Below are the code and all the weights of a small trained network. Each question names an input and a class and asks about switching units off, where a switched-off unit gives its printed mean instead of its output.

import numpy as np


def w(rows, s, z=0):
    codes = np.array(rows[::2]) - 128.0
    scale = np.full(codes.shape[1], s)
    scale[-1] = z or s
    return codes * scale


def f(y):
    return np.maximum(y, 0)


def log_softmax(a):
    a = a - a.max(-1, keepdims=True)
    return a - np.log(np.exp(a).sum(-1, keepdims=True))


def net(x, mask):
    res = np.array(x, float).reshape(1, 2) / 4 @ E
    y = f(res @ A[0][:, :-1].T + A[0][:, -1])
    res = res + np.where(mask, y, B[0][:, -1]) @ B[0][:, :-1]
    return log_softmax(res[-1] @ U[:, :-1].T + U[:, -1])


A, B = {}, {}
E = w([
[133,180,96,55,165,13,71,94,41],'x0',
[214,251,40,143,154,204,231,167,137],'x1',
],0.011)
A[0] = w([
[182,159,50,86,161,48,166,116,56,120],'N0',
[165,146,137,119,167,4,75,40,80,73],'N1',
[84,46,183,82,76,79,67,59,130,113],'N2',
[112,44,166,217,114,187,78,132,245,253],'N3',
[108,161,115,103,148,15,24,52,65,184],'N4',
[37,32,142,69,19,103,2,27,142,80],'N5',
],0.0069,0.0038)
B[0] = w([
[213,44,55,149,120,161,170,188,156,204],'N0',
[83,68,119,190,144,154,166,202,122,211],'N1',
[136,148,102,101,15,148,145,145,152,227],'N2',
[84,94,96,149,104,64,201,111,64,227],'N3',
[116,78,151,167,70,81,182,162,112,246],'N4',
[110,157,51,53,67,247,186,131,177,251],'N5',
],0.011,0.013)
U = w([
[186,201,64,73,120,200,177,165,166,172],'0',
[103,24,150,254,125,59,209,124,76,107],'1',
[141,83,119,135,121,70,182,136,86,202],'2',
[110,139,208,71,192,70,50,58,79,3],'3',
[122,168,175,39,172,49,74,37,76,3],'4',
[87,121,142,88,226,109,22,74,81,3],'5',
[105,117,217,71,220,102,86,119,97,3],'6',
],0.0076,0.0038)

Each question gives the input, the list of numbers given to net, and the class t.
The units are the neurons (one row each of A and B). Each row of codes is followed by its name. A weight is (code - 128) times the scale printed after its matrix; where a second scale follows, it is the last column's (A, B and U).
mask holds one flag per neuron, in row order. A switched-off neuron (its flag False) gives its mean, the last column of its row in B, instead of its output. The means were averaged over made-up inputs and are rounded, as every weight is.
A unit's drop is (log p(t) with every unit on - log p(t) with that unit switched off) / (log p(t) with every unit on - log p(t) with every unit switched off).
The circuit of an input: a set's keep is (log p(t) with only the set's units on - log p(t) with every unit switched off) / (log p(t) with every unit on - log p(t) with every unit switched off). Starting from all 6 units, units are removed one at a time, each time the one whose removal leaves the highest keep (on an exact tie, the one counted first), for as long as the keep stays at least 0.8.
circuit, biggest first: the units of the circuit, biggest drop first
unit that matters most: the unit with the biggest drop
top k neurons: the k neurons with the biggest drops, biggest first
drop when u is switched off: that unit's drop, to one decimal
input [6,4], class 1: unit that matters most : N5
input [-3,-4], class 0: top 2 neurons : [N5, N4]
input [-4,-4], class 0: top 2 neurons : [N5, N4]
input [-3,-3], class 2: circuit, biggest first : [N3, N4, N1]
input [-2,3], class 2: top 2 neurons : [N5, N2]
input [6,-7], class 0: top 2 neurons : [N5, N2]
input [-4,3], class 1: top 2 neurons : [N5, N2]
input [-7,4], class 1: top 3 neurons : [N5, N3, N2]
input [-2,2], class 2: top 4 neurons : [N5, N4, N1, N2]
input [0,-4], class 0: top 2 neurons : [N5, N2]
input [-6,4], class 1: top 2 neurons : [N5, N3]
input [6,-6], class 0: top 3 neurons : [N5, N2, N3]
input [-8,2], class 1: top 2 neurons : [N3, N5]
input [5,2], class 1: circuit, biggest first : [N5]
input [-3,3], class 2: drop when N0 is switched off : 0.1
input [2,-7], class 0: drop when N5 is switched off : 1.5
input [-5,-7], class 0: drop when N5 is switched off : 1.0
input [-3,-5], class 0: drop when N4 is switched off : 0.1
